Here is a tiny trained network, its code and every weight. The questions are about switching its units off for an input and a class, where a switched-off unit gives its printed mean instead of its output.

import numpy as np


def w(rows, s, z=0):
    codes = np.array(rows[::2]) - 128.0
    scale = np.full(codes.shape[1], s)
    scale[-1] = z or s
    return codes * scale


def f(y):
    return np.maximum(y, 0)


def log_softmax(a):
    a = a - a.max(-1, keepdims=True)
    return a - np.log(np.exp(a).sum(-1, keepdims=True))


def net(x, mask):
    res = np.array(x, float).reshape(1, 4) / 4 @ E
    y = f(res @ A[0][:, :-1].T + A[0][:, -1])
    res = res + np.where(mask, y, B[0][:, -1]) @ B[0][:, :-1]
    return log_softmax(res[-1] @ U[:, :-1].T + U[:, -1])


A, B = {}, {}
E = w([
[63,66,209,33,64,84,170,57,133,111],'x0',
[100,66,73,216,145,184,216,97,212,102],'x1',
[58,217,126,142,234,33,199,115,112,94],'x2',
[143,100,202,131,151,201,155,170,50,1],'x3',
],0.0091)
A[0] = w([
[17,255,129,142,224,40,218,118,128,82,116],'n1',
[145,156,163,60,117,84,86,144,45,146,105],'n2',
[112,94,171,121,113,90,135,99,138,131,254],'n3',
[114,130,81,135,99,67,112,97,174,234,116],'n4',
[202,43,117,123,1,213,80,150,153,167,111],'n5',
[179,163,66,168,158,140,115,137,137,166,152],'n6',
[55,68,171,47,93,89,187,24,147,100,96],'n7',
[114,44,116,202,137,139,166,106,189,113,132],'n8',
[94,109,103,170,144,139,180,122,158,122,96],'n9',
[159,183,183,94,106,70,80,158,80,150,103],'n10',
[61,70,204,89,68,71,133,91,135,131,98],'n11',
[99,75,98,167,155,183,178,68,212,89,76],'n12',
[106,154,106,127,102,81,95,92,208,179,86],'n13',
[98,100,115,162,108,170,204,90,199,95,158],'n14',
[140,72,124,118,93,153,78,151,159,133,86],'n15',
[114,113,156,139,151,186,162,142,38,34,121],'n16',
[147,73,171,120,147,136,169,142,90,94,116],'n17',
[199,194,69,193,217,147,101,241,152,129,87],'n18',
[155,125,191,119,122,158,143,191,110,45,99],'n19',
[109,150,101,105,121,99,119,80,190,207,121],'n20',
[131,104,175,122,153,177,126,146,99,17,84],'n21',
],0.0091,0.013)
B[0] = w([
[109,148,202,57,14,41,193,99,190,72,254],'n1',
[83,218,185,118,205,148,53,160,196,190,190],'n2',
[149,56,184,227,20,153,102,185,84,94,246],'n3',
[92,65,84,176,115,140,141,49,70,150,211],'n4',
[118,168,165,14,41,16,240,108,227,76,244],'n5',
[162,115,122,143,81,178,119,161,58,81,203],'n6',
[252,176,1,85,234,184,155,204,68,61,220],'n7',
[99,164,181,87,137,150,72,170,132,193,209],'n8',
[101,187,159,93,173,151,95,164,166,169,169],'n9',
[92,207,170,127,154,212,77,128,170,183,186],'n10',
[190,157,70,89,189,193,128,186,80,82,197],'n11',
[114,216,135,51,210,165,42,104,154,164,196],'n12',
[85,113,98,167,133,180,163,29,75,159,180],'n13',
[130,182,195,150,113,167,49,158,153,166,224],'n14',
[117,173,132,63,105,97,171,108,132,108,161],'n15',
[49,63,67,172,107,151,138,29,67,177,213],'n16',
[111,128,138,139,120,182,151,86,85,155,174],'n17',
[208,142,64,108,155,193,166,189,76,59,217],'n18',
[60,94,81,131,157,174,143,27,109,152,186],'n19',
[97,60,64,165,90,177,151,76,71,191,196],'n20',
[123,115,63,155,122,134,159,66,110,193,190],'n21',
],0.0076,0.014)
U = w([
[75,80,85,150,117,153,137,43,82,182,114],'0',
[217,150,76,117,140,164,129,193,84,75,111],'1',
[107,151,171,84,87,80,191,103,191,88,114],'2',
[94,194,169,113,140,157,6,149,155,199,111],'3',
[132,52,197,195,68,130,79,191,99,104,254],'4',
[126,94,126,155,159,100,109,125,146,133,114],'5',
[131,97,106,130,159,100,99,142,152,138,114],'6',
[135,114,129,143,170,107,126,132,158,136,115],'7',
],0.013,0.019)

Each question gives the input, the list of numbers given to net, and the class t.
The units are the neurons (one row each of A and B). Each row of codes is followed by its name. A weight is (code - 128) times the scale printed after its matrix; where a second scale follows, it is the last column's (A, B and U).
mask holds one flag per neuron, in row order. A switched-off neuron (its flag False) gives its mean, the last column of its row in B, instead of its output. The means were averaged over made-up inputs and are rounded, as every weight is.
A unit's drop is (log p(t) with every unit on - log p(t) with that unit switched off) / (log p(t) with every unit on - log p(t) with every unit switched off).
The circuit of an input: a set's keep is (log p(t) with only the set's units on - log p(t) with every unit switched off) / (log p(t) with every unit on - log p(t) with every unit switched off). Starting from the 12 units with the biggest drops (on a tie, the unit counted first), units are removed one at a time, each time the one whose removal leaves the highest keep (on an exact tie, the one counted first), for as long as the keep stays at least 0.8.
units of the circuit, in order: the units of the circuit, biggest drop first
unit that matters most: the unit with the biggest drop
top k neurons: the k neurons with the biggest drops, biggest first
drop when u is switched off: that unit's drop, to one decimal
input [-4,-1,6,3], class 2: units of the circuit, in order -> (n1)
input [0,3,-3,-2], class 4: top 3 neurons -> (n1, n2, n10)
input [8,-5,6,7], class 1: top 2 neurons -> (n7, n11)
input [7,-5,1,-4], class 1: top 2 neurons -> (n7, n11)
input [-2,-3,-5,-6], class 0: top 2 neurons -> (n1, n4)
input [3,5,-4,-2], class 3: units of the circuit, in order -> (n14, n12)
input [8,-3,7,-8], class 0: top 3 neurons -> (n20, n4, n13)
input [6,2,-7,5], class 2: top 2 neurons -> (n5, n18)
input [-6,-2,-8,4], class 2: top 2 neurons -> (n5, n7)
input [7,-6,7,8], class 0: top 3 neurons -> (n16, n19, n5)
input [5,3,-6,2], class 2: top 3 neurons -> (n5, n18, n6)
input [6,-8,4,0], class 3: top 3 neurons -> (n2, n10, n18)
input [4,1,-4,0], class 1: top 2 neurons -> (n1, n7)
input [-4,6,-6,8], class 0: units of the circuit, in order -> (n16)
input [-3,8,-7,0], class 3: top 2 neurons -> (n12, n8)
input [-3,-8,3,7], class 3: top 4 neurons -> (n2, n10, n4, n20)
input [2,3,3,-2], class 4: top 3 neurons -> (n5, n3, n2)
input [8,7,-4,5], class 1: top 2 neurons -> (n7, n11)
input [-3,4,-2,0], class 3: drop when n8 is switched off -> 0.2
input [-2,-3,-4,-2], class 2: drop when n5 is switched off -> 0.7
input [8,8,2,2], class 1: drop when n3 is switched off -> 0.0
input [5,6,0,4], class 3: unit that matters most -> n14
input [-1,-3,8,6], class 2: drop when n1 is switched off -> 5.3
